[[-12  -6 -15  -1 -18 -27   3  -6]
 [-12 -13  14   4   1  25 -26   8]
 [  1  -2 -13  10  -7  -7   7   9]
 [-10  16   5   2  10  21 -11 -16]
 [ 22 -40  22 -29  -8 -29  12  26]
 [  6  -7 -31  39  -8   1  16  38]
 [  7  19  -7  24  14  29   3   9]
 [  0   5 -12  14   1   8   4   7]
 [-18   7   4 -20  -5 -11 -13 -33]]
->
[[ 22 -40  22 -29  -8 -29  12  26]
 [-12 -13  14   4   1  25 -26   8]
 [-10  16   5   2  10  21 -11 -16]
 [-18   7   4 -20  -5 -11 -13 -33]
 [  7  19  -7  24  14  29   3   9]
 [  0   5 -12  14   1   8   4   7]
 [  1  -2 -13  10  -7  -7   7   9]
 [-12  -6 -15  -1 -18 -27   3  -6]
 [  6  -7 -31  39  -8   1  16  38]]

[[  7   4   5  -4  13   5  -1   9  -2 -10   8  23  20   1  15  11]
 [ 38  38  13  10  26  23  -8 -32 -23  23  18 -16  18 -29   5 -24]]
->
[[ 38  38  13  10  26  23  -8 -32 -23  23  18 -16  18 -29   5 -24]
 [  7   4   5  -4  13   5  -1   9  -2 -10   8  23  20   1  15  11]]

[[  1  -3  22   5 -32 -14   8 -35  -1 -32   3  -5  -1   2]
 [ -1  -3  23   4   3   4   8 -23  -2 -10   0  -2  -2  -7]
 [  1   2  -9   4 -16 -11   2 -17   1 -15   2   2   2  11]
 [  0   2  -2   0  12   4   2   9   1   8   1   2   1  -9]
 [ -4   2 -11   0  15   1  -2   7  -3  12  -5  -1  -2   1]
 [  2   4   1   2  10   4   0   2   3   1   3   5   4 -16]]
->
[[ -1  -3  23   4   3   4   8 -23  -2 -10   0  -2  -2  -7]
 [  1  -3  22   5 -32 -14   8 -35  -1 -32   3  -5  -1   2]
 [  2   4   1   2  10   4   0   2   3   1   3   5   4 -16]
 [  0   2  -2   0  12   4   2   9   1   8   1   2   1  -9]
 [  1   2  -9   4 -16 -11   2 -17   1 -15   2   2   2  11]
 [ -4   2 -11   0  15   1  -2   7  -3  12  -5  -1  -2   1]]

[[ -4 -27  22  -9  10]
 [ 17  50  13  21   3]
 [ 25  27   8   8 -10]
 [ -1   1  17   3   9]
 [ 18  11  19  11   1]
 [ 13  -3  20   0  -1]
 [ 27  23  26  23   4]]
->
[[ 27  23  26  23   4]
 [ -4 -27  22  -9  10]
 [ 13  -3  20   0  -1]
 [ 18  11  19  11   1]
 [ -1   1  17   3   9]
 [ 17  50  13  21   3]
 [ 25  27   8   8 -10]]

[[ -1  34  12  18  45   0  34   2  -5   7  38 -38]
 [-12 -34  39 -29  21  40  10   3 -10  -1 -13 -27]
 [ 29 -12  29  -5   7 -30  -3 -47 -31 -40   9 -26]]
->
[[-12 -34  39 -29  21  40  10   3 -10  -1 -13 -27]
 [ 29 -12  29  -5   7 -30  -3 -47 -31 -40   9 -26]
 [ -1  34  12  18  45   0  34   2  -5   7  38 -38]]

[[  3 -17  -1   4  20 -21 -28 -10]
 [-16  -7 -23  -7   5 -32 -32   2]
 [  1  45  10   4  45 -43   3 -22]
 [ 19  32   3  22   6  -4  17  -9]
 [  9 -14  21  24  27 -15  18  -7]
 [-14 -18  -8   2  11  11 -11  10]]
->
[[  9 -14  21  24  27 -15  18  -7]
 [  1  45  10   4  45 -43   3 -22]
 [ 19  32   3  22   6  -4  17  -9]
 [  3 -17  -1   4  20 -21 -28 -10]
 [-14 -18  -8   2  11  11 -11  10]
 [-16  -7 -23  -7   5 -32 -32   2]]

[[-18 -16   5  -9 -13  -4   0   0   0 -26 -17   1 -14  -4]
 [-28 -29 -14  -7 -18   1   0  -4 -12 -36 -21 -10 -37 -15]
 [-10  -6   7 -11 -13  -8   0   2   8 -15 -11   8   0   0]
 [  1   0   8   3   5  -8  -6  -6 -10  -2   7  -5   4  -4]]
->
[[  1   0   8   3   5  -8  -6  -6 -10  -2   7  -5   4  -4]
 [-10  -6   7 -11 -13  -8   0   2   8 -15 -11   8   0   0]
 [-18 -16   5  -9 -13  -4   0   0   0 -26 -17   1 -14  -4]
 [-28 -29 -14  -7 -18   1   0  -4 -12 -36 -21 -10 -37 -15]]
